In the rows, 128 means zero.
Group, then class
[122 128 165 150 126 146 124 143 149 113 148 166 156 128 150 145 123 121
 133 153 132 123 112 149 118 143 138 132 158 112 108 102 104 139 113 112
 144 134 104 106 133 128 149 121 116  94 128 118 121 115 123 116 133 132
 137 118 126 128 146 132 116 112]  <45> > B
[126 139 130 103 134 141 110  99 144 167 132 166 121 119 141 135 138 131
 128  68 112 127 116 121 110 132 129 143 127  23 130 151 127 117 135 127
 145  87 121  34  65 127 132 121  73  96 120 137 124 116 163 125 116 135
 152 162 119 131 132 156 120 139]  <42> > U
[126 125 167 108 113 127 127 128 108 135 144 153 126 121 180 125 113 131
 125 117 136 142  94 147 116 108 147 109 128 252 140 132 141 140 128 124
 126 127 152 109 173 137 128 115 134 135 132 151 129 126 167 115 140 126
 122 151 118 157 133 130 120 128]  <40> > A
[132 132 120 118 125 140 126 132 164 143 134 151 139 119 132 128 135 121
 120 210  98 131 127 153  79 151 104 126 147 197 144 103 124 126 123 106
 125 123  85 160 122 124 134 123 117 121 140 109 135 117 143 143 116 118
 110 140 124 143 137 117 126 128]  <40> > P
[124 130 135 115 127 116 119  99 118 128 123 161 109 141 140 135 123 129
 123  33 113 126 118 111 116 149 115 155 119  10 136 152 133 141 136 114
 158 105  93  77  97 113 125 121  51 150 133 140 128 146 130 146 105 141
 125 156 139 152 109 132 109 118]  <42> > J
[123 139 137 117 125 115 128 109 128 163 121 150 109 143 141 136 126 116
 130  67 119 109 128 128 115 154 137 144 117  61 148 162 117 123 118 135
 148 118 123  47 115 119 129 111 112 138 119 141 142 120 113 118 126 133
 152 153 126 140 119 138 119 146]  <42> > J
[128 111 131 130 134 146 132 144 162 144 141 148 157 130 131 174 145 132
 124 155 123 135 141 128 121 123 179 130 125 182 117 130 134 124 113 137
  78  91 127  72 146 127 144 137 174 138 128 111 123 135 155 112 140 137
 162 106 112 120 144 140 117 128]  <45> > Y
[124 120 160 130 118 137 143 153 144 135 134 135 141 137 147 128 101 148
 122 169 125 142 134 129  98 122 137 127 124 252 123 102 115 154 120 113
 100 149  98 142 165 131 123 118 141 133 118 134 119 131 149 113 194 136
 120 129 132 132 150 126 117 116]  <40> > P
[141 149 119 117 104 126 125 125 160 125 132 112 116 136 139 127 121 140
 132 212 106 152 123 130  88 142 136 133 142 165 121 118 106 149 125 125
 175 128 121 141 135 153 133 108 132 154 131 137 141 142 150 127 101 129
  82 136 124  99 131 138 136 130]  <40> > P
[111 140 126  88 121 144 101 116 140 143 106 156 117 119 150 143 125 132
 125  76 114 124 110 137 110 140  96 159 109   4 134 143 113 121 146 129
 159 111 114  53  76 117 130 118  59 127 133 143 127 129 112 166 113 137
 154 167 121 122 131 154 125 123]  <42> > U
[132 152 144 138 130 183 141 136 141 115 143 165 112 121 134 116 123 124
 129 120 106 138 114 147 109 143 107 111 130 235 111 114 129 134 115 123
 131 136 112 111 135 126 115 111 106 111 136 125 132 122 182 129 141 136
 120 186 126 164 129 146 145 122]  <40> > A
[113 128 136  98 140 142 129 101 127 132 135 184 113 124 130 156 139 122
 126   5 120 124 132 132 125 124 119 154 103  95 134 150 145 106 134 124
 136 110 131  52  99 121 141 136 112 121 121 153 109  93 128  80 114 134
 167 167 126 140 109 153 129 145]  <42> > J
[125 118 143 133 135 135 118 121 116 157 136 168 108 125 135 143 123 120
 126  73 115 114 122 123 131 138 130 127 118 111 137 133 108 108 134 125
 140 118 112  92 107 113 140 130  98 148 133 163 123 135 109  94 120 128
 152 151 123 129 120 153 117 118]  <42> > J
[126 125 136 130 140 144 123 135 164 144 142 127 175 120 163 129 127 120
 114 158 106 127 130 125 111 141 141 135 134 183 131 117 124 131 129 123
  86 144 126 105 114 144 148 111 131 150 100 110 134 130 133  96 124 130
 150 106 112 119 146 134 120 123]  <45> > B
[146 122 143 129 123 136 134 104 145 131 145 168 125 125 137 144 127 116
 107  55 118 117 110 124 138 138 113 153 121  56 134 134 120 132 131 128
 147 110 117  26 108 119 138 138  84 128 123 116 111 128 126 120 155 135
 152 161 126 132 130 129 119 114]  <42> > J
[129 123 136 119 122 131 117 135 155 130 129 142 137 121 143 121 120 126
 123 117 130 118 134 132 115 129 148 136 126 155 121 138 118 135 132 115
 138 131 127  92 130 138 138 131 130 142 153 131 136 120 121 109 129 127
 153 114 101 128 139 141 126 122]  <45> > Y
[ 93 129 130 139 137 149 114 123 158 131 148 148 160 128 157 136 133 140
 130 112 119 123 134 126 111 128 147 137 129 106 125 117 110 134 131 114
  95 138 121  79 130 134 156 120 111 140 123 104 130 121 121 110 132 130
 169  97 120 133 140 132 132 120]  <45> > Y
[127 117 129 120 121 139 163 199 139 137 126 127 131 125 138 123 131 122
 126 193 141 127 136 134  98 144 113 129 124 192 141 101 136 142 138 124
 112 140 114 157 159 135 126 116 179 124 135 122 120 126 121 120 137 125
 123 117 124 131 140 119 121 127]  <40> > P
[120 136 135 110 135 115 126 105 130 146 134 152 125 131 146 163 115 123
 142  29 109 107 124 129  98 111 125 156 119  28 151 126 104 113 135 115
 137 132 118  67 107 107 146 125  57 144 134 141 120 133 133 123 119 139
 153 178 120 112 141 129 118 114]  <42> > J
[129 105 150 107 101 123 125 139  96 138 122 116 119 143 132 132 108 108
 122 107 107 144 115 130 123 134 145 114 144 252 152 130 134 131 131 129
 122 123 117 114 173 134 131 117 164 141 121 150 132 144 143  92 196 130
 104 129 124 155 149 131 119 120]  <40> > A
